Below is a small trained network, with its code and all its weights. Each question gives an input and a class and asks what happens when units are switched off, that is, made to give their printed mean instead of their output.

import numpy as np


def w(rows, s, z=0):
    codes = np.array(rows[::2]) - 128.0
    scale = np.full(codes.shape[1], s)
    scale[-1] = z or s
    return codes * scale


def norm(h):
    return h / np.sqrt((h * h).mean(-1, keepdims=True) + 1e-5)


def f(y):
    return y / 2 * (1 + np.tanh(0.7978845608 * (y + 0.044715 * y**3)))


def log_softmax(a):
    a = a - a.max(-1, keepdims=True)
    return a - np.log(np.exp(a).sum(-1, keepdims=True))


def net(x, mask):
    res = np.array(x, float).reshape(1, 5) / 4 @ E
    u = 0
    for l in range(4):
        y = f(norm(res) @ A[l][:, :-1].T + A[l][:, -1])
        res = res + np.where(mask[u : u + 4], y, B[l][:, -1]) @ B[l][:, :-1]
        u += 4
    return log_softmax(norm(res)[-1] @ U[:, :-1].T + U[:, -1])


A, B = {}, {}
E = w([
[113,120,136,122,131,124,120],'x0',
[147,145,160,1,125,181,115],'x1',
[20,107,103,75,143,156,133],'x2',
[128,126,129,130,131,126,131],'x3',
[157,119,113,95,23,65,159],'x4',
],0.0074)
A[0] = w([
[216,8,122,125,97,2,84,150],'L0N1',
[81,108,14,91,146,92,128,254],'L0N2',
[130,143,251,158,128,164,165,104],'L0N3',
[195,219,169,148,121,102,34,254],'L0N4',
],0.0049,0.002)
B[0] = w([
[104,129,61,160,166,119,151,240],'L0N1',
[104,218,117,228,95,191,154,227],'L0N2',
[21,158,109,85,96,81,109,143],'L0N3',
[92,145,189,164,206,1,123,252],'L0N4',
],0.008,0.0025)
A[1] = w([
[172,107,169,91,173,199,97,1],'L1N1',
[145,195,254,91,191,93,89,32],'L1N2',
[127,83,137,159,72,149,184,47],'L1N3',
[160,146,110,97,146,57,127,157],'L1N4',
],0.0076,0.0018)
B[1] = w([
[191,211,113,87,177,19,170,168],'L1N1',
[94,191,195,201,135,134,127,253],'L1N2',
[111,183,156,74,142,126,125,135],'L1N3',
[151,167,145,87,149,124,2,179],'L1N4',
],0.0095,0.0043)
A[2] = w([
[176,198,161,20,13,94,103,114],'L2N1',
[155,161,103,193,165,90,52,254],'L2N2',
[112,146,134,71,151,240,135,157],'L2N3',
[122,117,87,158,109,2,144,55],'L2N4',
],0.0064,0.0022)
B[2] = w([
[95,93,102,157,133,204,124,190],'L2N1',
[186,34,141,63,99,173,138,253],'L2N2',
[220,100,93,111,147,103,165,178],'L2N3',
[133,172,111,7,132,81,53,171],'L2N4',
],0.012,0.0059)
A[3] = w([
[85,84,68,139,216,189,207,140],'L3N1',
[205,35,159,152,129,223,66,196],'L3N2',
[115,254,22,80,68,76,223,207],'L3N3',
[124,229,74,25,242,105,201,4],'L3N4',
],0.0058,0.0033)
B[3] = w([
[170,103,30,93,85,70,223,226],'L3N1',
[11,1,146,171,83,218,104,254],'L3N2',
[97,184,162,179,179,55,124,209],'L3N3',
[189,106,79,47,45,61,35,176],'L3N4',
],0.007,0.0052)
U = w([
[106,14,213,162,113,207,68,100],'0',
[215,107,81,58,125,87,116,252],'1',
[107,68,71,173,97,176,248,115],'2',
[55,239,122,213,89,59,150,25],'3',
[164,206,251,157,189,158,125,78],'4',
],0.012,0.0021)

Each question gives the input, the list of numbers given to net, and the class t.
The units are the neurons (one row each of A and B). Each row of codes is followed by its name. A weight is (code - 128) times the scale printed after its matrix; where a second scale follows, it is the last column's (A, B and U).
mask holds one flag per neuron, layer by layer. A switched-off neuron (its flag False) gives its mean, the last column of its row in B, instead of its output. The means were averaged over made-up inputs and are rounded, as every weight is.
A unit's drop is (log p(t) with every unit on - log p(t) with that unit switched off) / (log p(t) with every unit on - log p(t) with every unit switched off).
unit that matters most: the unit with the biggest drop
top k neurons: the k neurons with the biggest drops, biggest first
k most important neurons of layer l: the k neurons of layer l with the biggest drops, biggest first
drop when u is switched off: that unit's drop, to one decimal
input [-6,5,4,-4,-6], class 1: unit that matters most	L3N4
input [3,0,5,-3,3], class 3: top 3 neurons	[L2N2 L0N2 L3N3]
input [2,-1,7,-7,5], class 3: top 3 neurons	[L2N2 L3N3 L0N2]
input [4,0,6,8,-8], class 2: 2 most important neurons of layer 1	[L1N3 L1N4]
input [-2,5,-3,0,0], class 4: top 2 neurons	[L1N2 L0N4]
input [0,2,-4,4,0], class 4: top 4 neurons	[L0N4 L1N2 L2N1 L0N3]
input [4,5,2,-7,1], class 2: top 2 neurons	[L2N1 L2N4]
input [-6,2,1,-2,6], class 2: top 3 neurons	[L2N1 L0N4 L2N2]
input [2,-6,1,-4,8], class 3: top 4 neurons	[L3N3 L0N2 L0N4 L2N3]
input [4,2,-5,-5,6], class 0: top 2 neurons	[L1N4 L2N1]
input [8,1,5,3,-1], class 1: 2 most important neurons of layer 3	[L3N4 L3N2]
input [-2,3,1,8,-4], class 1: top 3 neurons	[L0N4 L3N4 L1N1]
input [4,-2,6,0,-8], class 2: top 2 neurons	[L2N4 L3N1]
input [1,-8,-6,2,0], class 0: top 4 neurons	[L2N2 L1N1 L3N1 L2N3]
input [0,-1,1,-5,-6], class 2: top 3 neurons	[L1N4 L3N1 L2N4]
input [-6,8,0,2,-4], class 4: top 4 neurons	[L1N2 L0N1 L3N1 L2N4]
input [7,7,-2,-4,3], class 0: unit that matters most	L2N1
input [-8,-7,-8,7,3], class 1: 3 most important neurons of layer 2	[L2N4 L2N2 L2N1]
input [-4,0,3,4,4], class 3: 2 most important neurons of layer 3	[L3N3 L3N2]
input [-7,2,6,7,-1], class 1: unit that matters most	L2N2
input [-7,-8,-4,-1,1], class 1: 2 most important neurons of layer 2	[L2N4 L2N1]
input [-3,4,-2,-1,-7], class 4: 2 most important neurons of layer 1	[L1N2 L1N1]
input [-5,0,8,3,3], class 3: 2 most important neurons of layer 2	[L2N2 L2N1]
input [-3,-7,8,0,4], class 3: drop when L2N2 is switched off	0.1
input [-7,-2,-4,-4,-2], class 0: drop when L2N2 is switched off	1.4
